Each row is followed by its class.
[ 16  25 -18  -6 -21  19 -39 -16 -23   2 -29  -4 -10  22 -38 -13 -23 -34
   7  18  -8  34  37  -8 -33  -7 -22   6  -8  12  39  12  -7 -14  31]
niza
[ 18   0 -10   8  44  -5   5  18  34  33 -20  44 -16 -37 -18  30   9 -17
  -8 -14  21 -13 -32 -32 -41  16 -32 -21 -55 -44  27   6   6  11  32]
gadan
[-14  22 -41  14  16   2  32 -55  85  -5 -31  34 -50 -63 -52 -13  -1  16
  -9 -57   1 -23 -11  -2 -22  14 -77  20 -32 -11   3 -20 -20   4  39]
niza
[ 28  18 -79  57  33  18 -21  34   7  25  -6 -20   9 -34 -39  18  -1 -67
  25  -1  13  -7  -8  -2  30   4 -10 -29  19  24  21  19  -1   6  37]
lakig
[ -5   7 -33  17 -19 -33 -11  -3  18  -3 -23  -5 -14  -7  16   6  -8   4
  34  40  -7 -10   0  48  10  40  56 -12  -2  26  39  -4 -24  -6  24]
zadi
[-82  28 -55  23   8  -9 -23  -4   2 -14 -40 -23  -2  36  60  37 -29 -29
 -29  59  15 -25 -16  21  38  20 -24  22 -27 -15  16 -23  -5  14 -50]
nutu
[ 30 -38  -3  26 -11 -29 -19  38 -34 -11  17  11  16   0  -4 -14  24 -14
 -22 -24  14   8  20 -26 -54  18  57  15   0   1  32 -20 -27 -11  24]
nutu
[ -2   8 -17  27  19 -24 -28  -4 -20 -14  -5   3  13  -6  19  19  16  -3
 -17  14  31  -6  -8   6   6  16  -3 -21 -44   5  24 -11 -12  -3 -29]
lota
[ 32   6 -24  42  24 -28 -32  21  -3  -1  12  19 -12 -25 -14 -19   0  28
   1 -15  37 -27 -18   4  -1  -7  19   6 -30 -14   9 -33 -20   5 -14]
zagip
[ 29   0  -9   5  25  -3 -28   8  26  27  11  20 -10 -12 -36  18  15  -9
  22  28  11   8 -47  -9  12  -3   2  -9   4  14   8  11  -8  26  40]
temab
[  0   4 -22  16  38  21 -11  24   0  -1 -19  23   8 -27  -9  -6   0  -7
  -3  -8   0 -14 -27 -13  -2   8  -5   5  -7  -2  12  34  13   0   9]
gadan
[-35  -5  22 -24  42   3 -30  38  30 -26 -20  28 -38  -4 -10   6  15  13
   0  45  17 -22 -51 -17 -41  25  -1  12 -43 -41   6 -12 -25  36  19]
gadan
[ 12  10  -8  32  13  23 -48  19   1 -39  33 -33 -32 -13  -6  33   5  40
  -2   8  46  13  36  21 -12   7  19 -43  33 -23  19  16 -59 -13  -8]
niza
[-25  26 -39   6   2   7 -37  17 -18  -2 -19 -42   3  -8 -15  -2  -9  23
  46   0   9   6  20  -3 -21  31  50 -12  33 -23  37  11 -33 -23  13]
Loni
[  0  -3 -64  36   5 -61   0   8  16  20  -3 -88  18 -17  20  24 -11 -29
 -23  28  21 -74  18  37  16  19  46 -39  -3 -47  -8  -6 -38  10 -41]
temab
[-33  34 -23  12  12  22 -35   6 -23 -18 -26 -20 -11 -23 -28   6  -7 -21
 -20 -42  15  33  29   8 -43  39 -35  -8 -20 -21  41  30 -30 -21   3]
nutu
[ 23  28 -13  35   9  29 -15  -2  -2  -4 -29  26 -20  -7 -15   8 -25  -9
   5  11  27 -23   0   4  -7  29   4  16 -19 -30   3  39   4 -35  17]
zagip
[ 30   5 -18   3  10 -13  -9  20  12  -7 -16  -5 -25   9 -50   5  10  -8
  12   6   9  15 -15  11 -29  14  12 -26 -29 -26   9 -37 -26  29  13]
Loni
[ -7  15 -56  28   1  13 -65  54  -7 -15  -2  -8  -2 -20  40  17 -18   9
 -35   3  34 -55  -6  26 -25   7   9   5  -6  23  21  39  -7  24 -13]
lota
[  9   2 -49  -5  46 -26   1  64   1  28 -11  -2  -3 -53 -24 -25 -27  26
 -14  31  24  19 -28  -6  -4 -30 -34  -4 -48   5  38 -19  21  64   6]
lakig
[ 43  31   7 -13 106  23  -9 -24  35 -23  59 -56 -36   1  19 114  -1  97
  16  30  10  22 -13  35   1   8  46 -27  62 -19  48  33 -29 -29   3]
gadan
[-30  -3 -25   1  -8 -29 -23  12  19   4 -16 -32  16 -28  11  24  -2  20
   0  15   2 -15  -5  15 -11  20  14   2   7  -1  22  -3  -8  16  12]
temab
[  1  -4   1  10 -17  -6  30   1  -5  -2  -8  10  -7  -1  13  -9   8  17
  -3 -18   1 -16  11  11 -10  12  37  -7 -19  19   2 -29 -26 -13  -9]
lota
[ -9  26  -7  -2  12   7 -25  -4   0  -3  -6   4   0   4   2   3  -4  25
   7  14   2  16  16  -4 -36  11  14 -11  -6   0  38  39 -25  -7  22]
niza
[ -6  25 -24  17  18   5 -15  16  23  30 -28  22 -14 -16   3  22 -17   9
 -11  14  36   2  -8 -22 -23   9 -26 -26 -42 -33  47   2   1   8  21]
zagip
[-15   3  -6   7  -3 -18   6  11 -25   1 -17 -54  10 -17 -29   1 -17 -14
   8 -14 -19   6  17  24 -18  44  23   1   8 -17  22   4  -4 -25  12]
temab
[-33  35  28  15  32  47 -17  44  -2   9 -48   6 -27  -7 -10  32  19  11
  56 -36 -21 -32  29  22  18  -5  24 -80  14 -13  43  55 -37 -60  14]
zagip
[ 47   6  -9  10  66 -19   7  23 -19 -11  27  14   0  11 -30   2  29  -6
 -18  43  34  28 -41 -13  17 -10  18 -16 -46  29   7 -28 -27  41  -9]
Loni
[ 29 -20 -20 -18  30 -18  -8 -28  -1   3   3 -36  18 -20 -27  35  25  34
 -15  39   8  18  11   0  -7   7  47  18  16   8  27 -13 -36  -6  23]
temab
[  2  10   4 -15   3  -5  16  45  14  27 -40  32  10  14 -11   3   7  17
  18  67  55   9  34  17  -5   1  89   4 -13 -38  23   3 -80 -17   4]
zadi
[ 70  48 -85  40  16 -38   4 -22  46  70  16 -54  32 -17  21  82 -41  29
  54  14  12   4 -14  53   0  56  54 -50  -1 -17  15   6   4  24  26]
zagip
[ 39  22  -1  15   1   5 -16   8  35  -8   0  33  -2  13   2  11   0   7
 -17  15  19   8   0   6  -6 -25  -9 -25  -1  15  12  48  -9  15  11]
niza
[  2 -14 -31   6   2  21  23  21  20  38 -15  79 -42 -43 -26  -3  22  26
 -14 -11  19  -3 -36 -28 -16  33   7 -27 -49   3  -1  21 -21  34  42]
Loni
[ -6  17  32  14  -3 -87   8   1   2 -32  13 -25   9  18 -30   7  -5 -29
  11   2  -6  46  11  28  25  53   7  -3   8   4  49  -5  -4 -38  13]
niza
[ -8   2 -16  -3  11  -1   5  22  -8   1 -31 -14   8  -2   4  26   1   4
   5  36  -3  15  10  20  -5  30  44 -13   3  16  54   5 -20 -15  27]
zadi
[ 23  -4 -24  20 -35 -34 -53  32 -50 -13  -5 -14 -22 -17 -32 -17  -7  30
   2 -40 -26  40  -4  55  -8  66  80 -22  11  32  51  15 -22 -13  -7]
gadan
[  14  -14  -41   35   10   -9 -110    1  -52  -48  -43  -31   -8  -24
   -6   -4   16  -30  -20   20    4  -10   11   -2  -21   22   -8  -50
  -20  -12   63   56   -1  -16   -2]
nutu
[ -2   1  19  14  28 -35 -19  31 -57 -24  57 -15  33  -4  13   2   5  23
   5  -7  17  11  15   6 -25  23  29  20 -16   2   0  -4 -21  -4 -11]
niza
[ 11   2 -14  17  16  10 -24  29   7  10  -6  28 -16 -30 -24  11  14  -1
  28  20  27   9 -10 -22 -24  12   6  -6 -20  -1  16   1 -18  11  48]
lakig
[-11  13   1   5  -5 -35 -19  26  32 -42  -8 -17  11 -20   4  24  18  11
  26   8  13  -2 -13  26  -8  32   1 -29 -11   7  -5  -1  -7  32  12]
Loni
[-33  26 -42 -16  29  16   0 -90  14  36  30 -26 -41 -21  -2  75  -1  40
   2 -28  -2  11   2   6  24  36 -30  -6  27 -13  24   0 -31 -45   7]
zadi
[-20  -1  -3  30 -66  12 -26  20 -19 -37 -73  12  -5  -1 -20 -20   9 -36
   7   2 -25  20  35  26  -7  45  29 -32   2  23  29  47  -5 -35  29]
lakig
[ 11  -4 -20  11   0 -13   2 -19   0   5  10  -5   4 -16 -20 -12  -2  38
  17 -12 -11  32  11   7 -14  25  21 -21   8  -9  19  11 -12  -5  21]
niza
[-50   0 -16  -5 -15  35 -10  57 -35   4 -12 -10   6   5  -9   2   4  17
  19   7   1  12  23  48  14  42  62 -16  11   8  -7  21 -48   2  -9]
lota
[-31  22 -30  -2   2   1  20   3 -19  13  -3 -20   1 -10  10  12 -16  30
  47  21  -9  39  30  22  -6  30  34 -18 -12  19  33 -14 -15   2  19]
Loni
[ 51  -5 -24  50  -3 -15 -44  -2 -27   4 -16  37 -16  -1  12  11   7  -7
 -20  50  28  -8 -41  -6  12  -4  31  -5 -45  41  26 -15  -5   9  -9]
temab
[  4  19 -67  -1  16  35 -23 -10  16  25  20  10 -49 -33 -17   9 -46  44
  20  11   6  22 -22   8 -12  23 -28   5  14 -11  21  50  30  25  42]
Loni
[ 62  22  58 -12  18 -18  19  40  20 -52 -51  12 -19 -22 -66 -11   5  34
  18  -8  -6   4 -44  24 -27  45  38  16 -24  23   8   5  -3  -8  47]
zagip
[ 20  -1 -13  17  22  28  27  -3  11 -11  -2  -1 -24 -17  -4  23   8  11
 -47  23  26  10   1 -22 -17  12  -4 -27 -12 -10   7  19 -15   0  13]
lakig
[ 50   7  24  -8 -13  10  17 -11  17  14   4  29   4 -17 -29  19  19   6
  36 -23   0  38  62  16 -46 -21   3 -24 -13  -6  -2  26 -18 -18  47]
lakig
[-37  -7 -62  37   4  61 -36 -15  -5  17 -22  47 -40 -66   8 -11   2  32
  13 -48 -18 -28 -37   8  -2  23 -48 -40 -23   1   1  42  16   9  14]
zadi
[ 19   0   7   5  -4  26 -54  24   9 -27 -41  28 -21  12 -53 -18   2  14
  12   8   6  27 -11   2 -42  -4 -16 -18  -7 -47  16  20  -8  12  21]
niza
[ 55 -16 -36  13   4 -42 -34  13 -33  27   6 -34   7   8 -26  18  -4  -4
 -15  42   8  26   3  17 -20  21  69 -16  -6  -5  54  -5 -20   5  11]
temab
[ 41 -29  34 -14 -20  10  -5  63   5   2  12  22  -3   5 -25 -16  11  20
  -5 -24  -4   7  15   0 -24 -48   5 -30  31 -26 -19  42  10  13  14]
lakig
[ 14  18 -22  21  19  11  24  17   8   9 -24  33  -6 -14 -45 -10  15 -44
  12 -34  -4  -1 -27  -5   2  -4 -41 -23 -50  15 -17 -19   3  28  13]
Loni
[  8  10  -5   0  -6 -10  13  26   8   7   1  16 -13  -6 -14  -6   1   9
  15  -3   9  13 -10  -3  -5   7  10 -20 -13  10   3  -4  -9  21  14]
Loni
[ 29  34 -11  -6  38  15 -11   1   6  11 -38  -6  -9   7 -10  28  -1   5
   5  50  16 -14   2 -12  -2 -10  21 -30 -16   1  29  38 -36 -11  10]
niza
[ 15  34 -39 -16 -26  40 -48 -45  19 -14 -58 -49 -47  -1 -14  13 -20  13
   0  25   7 -38  48  36  12  -4  13 -45  41 -16  17  78 -38 -48 -14]
lota
[  1   7   2 -15  12   3 -12  -7 -20 -19 -11 -28  -7 -16 -14   8  -5  21
  18  -8  -9  19  10   5 -32  33  14   8   4  -8  15  16 -11 -16  20]
nutu
[  9  24 -41   4  19   4  -4  -4 -11  -9 -19 -48 -25 -49 -23  16 -12  45
  -7 -13  22  18 -25   4 -40  82  34  -5 -21  -5  10  -5 -45  11   9]
nutu
[ 20   4  -9  16   0  11 -10  -6  15   4 -41  42  -6 -11 -33  -9   2  -9
   6  24  11   5  -9   2  13  17 -10 -17 -32 -16   3  33   9  -3  28]
zagip
[-40   2 -82 -16  28  24  64 -12 -33   9 -13 -21   7 -29  25 -16 -33  92
 -74 -14 -44  44  33  50 -52  35  24   0 -46  19  47  34   7  33 -10]
Loni
[ 10   3  55 -49  30  27  73  32  -7 -55 -13 -63  56   6  -5  31   6  30
  -5  18 -47  63  19  27 -11  -9  -6  -7  26  46 -16  12  35  16  23]
lakig
[-14   3 -13  -4 -13  12 -14  -2  10 -10 -25  20  -2 -18   6   8  -9  -7
  22  16 -10 -13  20  20 -28  27  14  29 -16   4   2  21   0  -5  32]
gadan
[-27  11  21  -3 -10  -5   0  69 -24 -34 -22   3  12 -25  12  11  -9  24
 -18  18  25  20  -7  25   9  50  31  14   8  37  29  40  -7 -14   7]
zadi
[ 32 -27 -18  34  37   3   0 -13 -16 -13  13  47  -9 -27  -1  12  25  28
   9  15  18   4 -32 -12 -30  32  37  36 -31  15  23 -46 -13  -8  39]
zadi
[-30  16  31 -19 -35  -1  42   3  63 -21 -47 -12 -29  -9  -2  52 -19  25
 -31 -20   3  15   8  37 -18  65 -24 -30  26 -55  25  53   5 -37  19]
zadi
[ -6  -7 -54  16  53  19 -50  15  -7  -7   2 -11   6 -17 -43  -9  38 -22
   4  45  21  -9  -6 -40   1  12  34   3  10  34  32  -3 -67  15  45]
niza
[ -6 -21 -11  10   6  11   9  21 -42   1  -1  -2 -10 -40  -1  32   3  19
  -3   0  14   2  27   5  12  40  43   9   0   1  12  -5 -22 -36  -1]
gadan
